Below are the code and all the weights of a small trained network. Each question names an input and a class and asks about switching units off, where a switched-off unit gives its printed mean instead of its output.

import numpy as np


def w(rows, s, z=0):
    codes = np.array(rows[::2]) - 128.0
    scale = np.full(codes.shape[1], s)
    scale[-1] = z or s
    return codes * scale


def f(y):
    return y / 2 * (1 + np.tanh(0.7978845608 * (y + 0.044715 * y**3)))


def log_softmax(a):
    a = a - a.max(-1, keepdims=True)
    return a - np.log(np.exp(a).sum(-1, keepdims=True))


def net(x, mask):
    res = np.array(x, float).reshape(1, 7) / 4 @ E
    y = f(res @ A[0][:, :-1].T + A[0][:, -1])
    res = res + np.where(mask, y, B[0][:, -1]) @ B[0][:, :-1]
    return log_softmax(res[-1] @ U[:, :-1].T + U[:, -1])


A, B = {}, {}
E = w([
[141,192,163],'x0',
[195,42,181],'x1',
[186,49,124],'x2',
[241,181,131],'x3',
[133,153,184],'x4',
[51,176,94],'x5',
[109,148,255],'x6',
],0.009)
A[0] = w([
[153,153,124,200],'n0',
[5,79,99,79],'n1',
[102,48,136,137],'n2',
[180,71,65,179],'n3',
[191,84,130,84],'n4',
[172,151,98,146],'n5',
[177,178,80,189],'n6',
[228,143,150,168],'n7',
[103,31,162,120],'n8',
[18,211,173,145],'n9',
[36,109,142,125],'n10',
[57,36,127,145],'n11',
[226,134,33,194],'n12',
[155,154,222,92],'n13',
[228,156,231,129],'n14',
[206,141,91,254],'n15',
[93,157,46,69],'n16',
[213,120,114,133],'n17',
[213,58,254,134],'n18',
[71,229,80,220],'n19',
],0.011,0.0061)
B[0] = w([
[74,83,169,155],'n0',
[132,134,124,195],'n1',
[247,144,71,176],'n2',
[145,89,93,204],'n3',
[105,139,128,172],'n4',
[127,103,139,150],'n5',
[111,69,122,170],'n6',
[94,137,182,202],'n7',
[254,160,98,186],'n8',
[63,183,84,219],'n9',
[121,189,71,178],'n10',
[195,168,54,195],'n11',
[98,77,131,213],'n12',
[125,150,171,179],'n13',
[135,136,212,222],'n14',
[91,59,185,205],'n15',
[103,122,141,162],'n16',
[109,133,143,181],'n17',
[164,180,159,253],'n18',
[46,83,93,216],'n19',
],0.01,0.013)
U = w([
[81,109,128,254],'0',
[253,139,41,159],'1',
[137,60,71,113],'2',
[172,164,218,74],'3',
[143,30,125,209],'4',
[115,39,113,184],'5',
[43,195,64,1],'6',
],0.012,0.0036)

Each question gives the input, the list of numbers given to net, and the class t.
The units are the neurons (one row each of A and B). Each row of codes is followed by its name. A weight is (code - 128) times the scale printed after its matrix; where a second scale follows, it is the last column's (A, B and U).
mask holds one flag per neuron, in row order. A switched-off neuron (its flag False) gives its mean, the last column of its row in B, instead of its output. The means were averaged over made-up inputs and are rounded, as every weight is.
A unit's drop is (log p(t) with every unit on - log p(t) with that unit switched off) / (log p(t) with every unit on - log p(t) with every unit switched off).
The circuit of an input: a set's keep is (log p(t) with only the set's units on - log p(t) with every unit switched off) / (log p(t) with every unit on - log p(t) with every unit switched off). Starting from the 12 units with the biggest drops (on a tie, the unit counted first), units are removed one at a time, each time the one whose removal leaves the highest keep (on an exact tie, the one counted first), for as long as the keep stays at least 0.8.
circuit, biggest first: the units of the circuit, biggest drop first
unit that matters most: the unit with the biggest drop
top k neurons: the k neurons with the biggest drops, biggest first
drop when u is switched off: that unit's drop, to one decimal
input [1,-4,8,3,-2,4,0], class 4: unit that matters most : n9
input [5,5,7,0,-7,-5,-4], class 4: circuit, biggest first : n15, n9
input [7,-5,-6,5,1,-7,-1], class 0: top 2 neurons : n19, n18
input [-6,2,-4,1,6,-6,-2], class 3: top 2 neurons : n19, n18
input [4,-8,7,-2,3,-3,-3], class 4: top 2 neurons : n9, n10
input [8,-1,-1,-1,-3,-8,-8], class 4: drop when n9 is switched off : 0.1
input [5,3,-6,-3,6,1,-2], class 6: drop when n9 is switched off : 0.1
input [-5,5,5,3,-5,2,2], class 1: drop when n15 is switched off : 0.0
input [8,0,7,1,-3,2,-8], class 4: drop when n9 is switched off : 0.1
input [-6,4,7,-1,1,-5,3], class 1: top 2 neurons : n8, n2
